Below is a small trained network, with its code and all its weights. Each question gives an input and a class and asks what happens when units are switched off, that is, made to give their printed mean instead of their output.

import numpy as np


def w(rows, s, z=0):
    codes = np.array(rows[::2]) - 128.0
    scale = np.full(codes.shape[1], s)
    scale[-1] = z or s
    return codes * scale


def norm(h):
    return h / np.sqrt((h * h).mean(-1, keepdims=True) + 1e-5)


def f(y):
    return np.maximum(y, 0)


def log_softmax(a):
    a = a - a.max(-1, keepdims=True)
    return a - np.log(np.exp(a).sum(-1, keepdims=True))


def net(x, mask):
    res = np.array(x, float).reshape(1, 5) / 4 @ E
    u = 0
    for l in range(2):
        y = f(norm(res) @ A[l][:, :-1].T + A[l][:, -1])
        res = res + np.where(mask[u : u + 14], y, B[l][:, -1]) @ B[l][:, :-1]
        u += 14
    return log_softmax(norm(res)[-1] @ U[:, :-1].T + U[:, -1])


A, B = {}, {}
E = w([
[99,104,171,146],'x0',
[107,232,102,152],'x1',
[117,124,142,133],'x2',
[187,125,255,114],'x3',
[213,74,127,232],'x4',
],0.009)
A[0] = w([
[116,204,135,209,54],'0.n0',
[46,137,166,201,180],'0.n1',
[148,141,135,58,160],'0.n2',
[17,147,87,73,169],'0.n3',
[169,155,165,96,37],'0.n4',
[93,156,141,214,198],'0.n5',
[161,122,155,130,4],'0.n6',
[217,133,89,143,53],'0.n7',
[93,36,164,105,117],'0.n8',
[72,80,215,121,158],'0.n9',
[91,122,47,172,117],'0.n10',
[170,109,193,232,67],'0.n11',
[214,168,2,131,53],'0.n12',
[219,151,135,155,108],'0.n13',
],0.0097,0.0033)
B[0] = w([
[189,177,174,107,174],'0.n0',
[246,178,21,86,182],'0.n1',
[105,153,126,212,182],'0.n2',
[160,128,103,188,254],'0.n3',
[120,143,157,208,152],'0.n4',
[197,153,90,170,200],'0.n5',
[97,109,122,116,138],'0.n6',
[122,104,103,158,175],'0.n7',
[211,210,104,52,188],'0.n8',
[138,147,1,171,193],'0.n9',
[86,113,70,149,216],'0.n10',
[57,124,98,124,218],'0.n11',
[163,126,120,104,208],'0.n12',
[116,175,125,238,193],'0.n13',
],0.0065,0.0059)
A[1] = w([
[68,195,132,99,166],'1.n0',
[67,187,102,16,183],'1.n1',
[158,140,95,145,117],'1.n2',
[136,49,151,118,161],'1.n3',
[141,147,179,116,168],'1.n4',
[117,112,78,141,127],'1.n5',
[125,66,119,94,125],'1.n6',
[54,143,150,72,70],'1.n7',
[162,138,88,110,142],'1.n8',
[121,137,188,123,159],'1.n9',
[171,173,111,151,210],'1.n10',
[134,147,252,174,255],'1.n11',
[131,179,101,203,150],'1.n12',
[137,84,113,108,146],'1.n13',
],0.016,0.0029)
B[1] = w([
[162,89,161,145,176],'1.n0',
[197,99,166,185,198],'1.n1',
[104,82,162,105,195],'1.n2',
[122,187,136,119,149],'1.n3',
[60,139,52,155,148],'1.n4',
[89,154,163,134,186],'1.n5',
[103,255,197,81,144],'1.n6',
[135,29,159,173,141],'1.n7',
[76,108,146,66,189],'1.n8',
[50,82,54,127,141],'1.n9',
[126,97,154,67,229],'1.n10',
[46,134,35,80,180],'1.n11',
[125,95,200,97,245],'1.n12',
[128,203,176,123,150],'1.n13',
],0.0089,0.012)
U = w([
[40,92,61,151,188],'0',
[114,81,153,95,199],'1',
[143,63,155,252,150],'2',
[120,89,134,82,179],'3',
[147,182,159,82,127],'4',
[142,142,115,139,19],'5',
[167,197,92,189,1],'6',
],0.016,0.0066)

Each question gives the input, the list of numbers given to net, and the class t.
The units are the neurons (one row each of A and B). Each row of codes is followed by its name. A weight is (code - 128) times the scale printed after its matrix; where a second scale follows, it is the last column's (A, B and U).
mask holds one flag per neuron, layer by layer. A switched-off neuron (its flag False) gives its mean, the last column of its row in B, instead of its output. The means were averaged over made-up inputs and are rounded, as every weight is.
A unit's drop is (log p(t) with every unit on - log p(t) with that unit switched off) / (log p(t) with every unit on - log p(t) with every unit switched off).
The circuit of an input: a set's keep is (log p(t) with only the set's units on - log p(t) with every unit switched off) / (log p(t) with every unit on - log p(t) with every unit switched off). Starting from the 12 units with the biggest drops (on a tie, the unit counted first), units are removed one at a time, each time the one whose removal leaves the highest keep (on an exact tie, the one counted first), for as long as the keep stays at least 0.8.
units of the circuit, in order: the units of the circuit, biggest drop first
most important unit: the unit with the biggest drop
top k neurons: the k neurons with the biggest drops, biggest first
k most important neurons of layer l: the k neurons of layer l with the biggest drops, biggest first
drop when u is switched off: that unit's drop, to one decimal
input [0,-4,-2,8,5], class 0: most important unit : 1.n11
input [3,6,-5,7,-4], class 0: units of the circuit, in order : 1.n11; 1.n4; 1.n9
input [-2,6,-7,-4,-8], class 2: top 3 neurons : 1.n1; 1.n0; 1.n7
input [-7,-8,6,-5,-7], class 4: 3 most important neurons of layer 1 : 1.n6; 1.n13; 1.n11
input [7,5,5,0,6], class 3: 2 most important neurons of layer 1 : 1.n12; 1.n10
input [4,-8,0,-7,-1], class 4: 3 most important neurons of layer 1 : 1.n6; 1.n13; 1.n11
input [-8,6,5,6,5], class 3: top 4 neurons : 1.n12; 1.n10; 1.n11; 1.n1
input [4,1,5,8,-6], class 0: units of the circuit, in order : 1.n11; 1.n4
input [-7,-8,-6,6,-8], class 2: 4 most important neurons of layer 1 : 1.n1; 1.n7; 1.n11; 1.n10
input [-3,1,-2,4,4], class 0: 2 most important neurons of layer 0 : 0.n1; 0.n9
input [7,-8,2,-3,6], class 4: top 3 neurons : 1.n6; 0.n8; 1.n3
input [4,-7,-2,5,3], class 4: 2 most important neurons of layer 0 : 0.n9; 0.n8
input [-3,2,-4,-2,-4], class 1: top 2 neurons : 0.n3; 0.n11
input [5,8,5,-6,6], class 4: most important unit : 0.n0
input [4,-4,0,0,-7], class 2: top 2 neurons : 1.n1; 0.n5
input [-6,-8,4,-1,6], class 4: top 2 neurons : 1.n6; 1.n3
input [0,-5,-1,7,7], class 0: 2 most important neurons of layer 1 : 1.n11; 1.n1
input [-3,-1,-1,-1,-4], class 2: 3 most important neurons of layer 0 : 0.n5; 0.n1; 0.n9
input [-2,-2,-2,-4,-5], class 2: 2 most important neurons of layer 1 : 1.n1; 1.n11
input [-4,-7,3,-5,-7], class 2: most important neuron of layer 0 : 0.n1
input [-3,8,-2,-4,4], class 4: top 3 neurons : 0.n0; 1.n11; 0.n5
input [3,2,6,7,-3], class 0: 2 most important neurons of layer 1 : 1.n11; 1.n4
input [8,2,6,-1,6], class 3: 2 most important neurons of layer 0 : 0.n1; 0.n3
input [8,4,1,-7,-8], class 2: drop when 1.n0 is switched off : 0.2
input [-7,4,8,2,3], class 1: drop when 1.n13 is switched off : 0.1
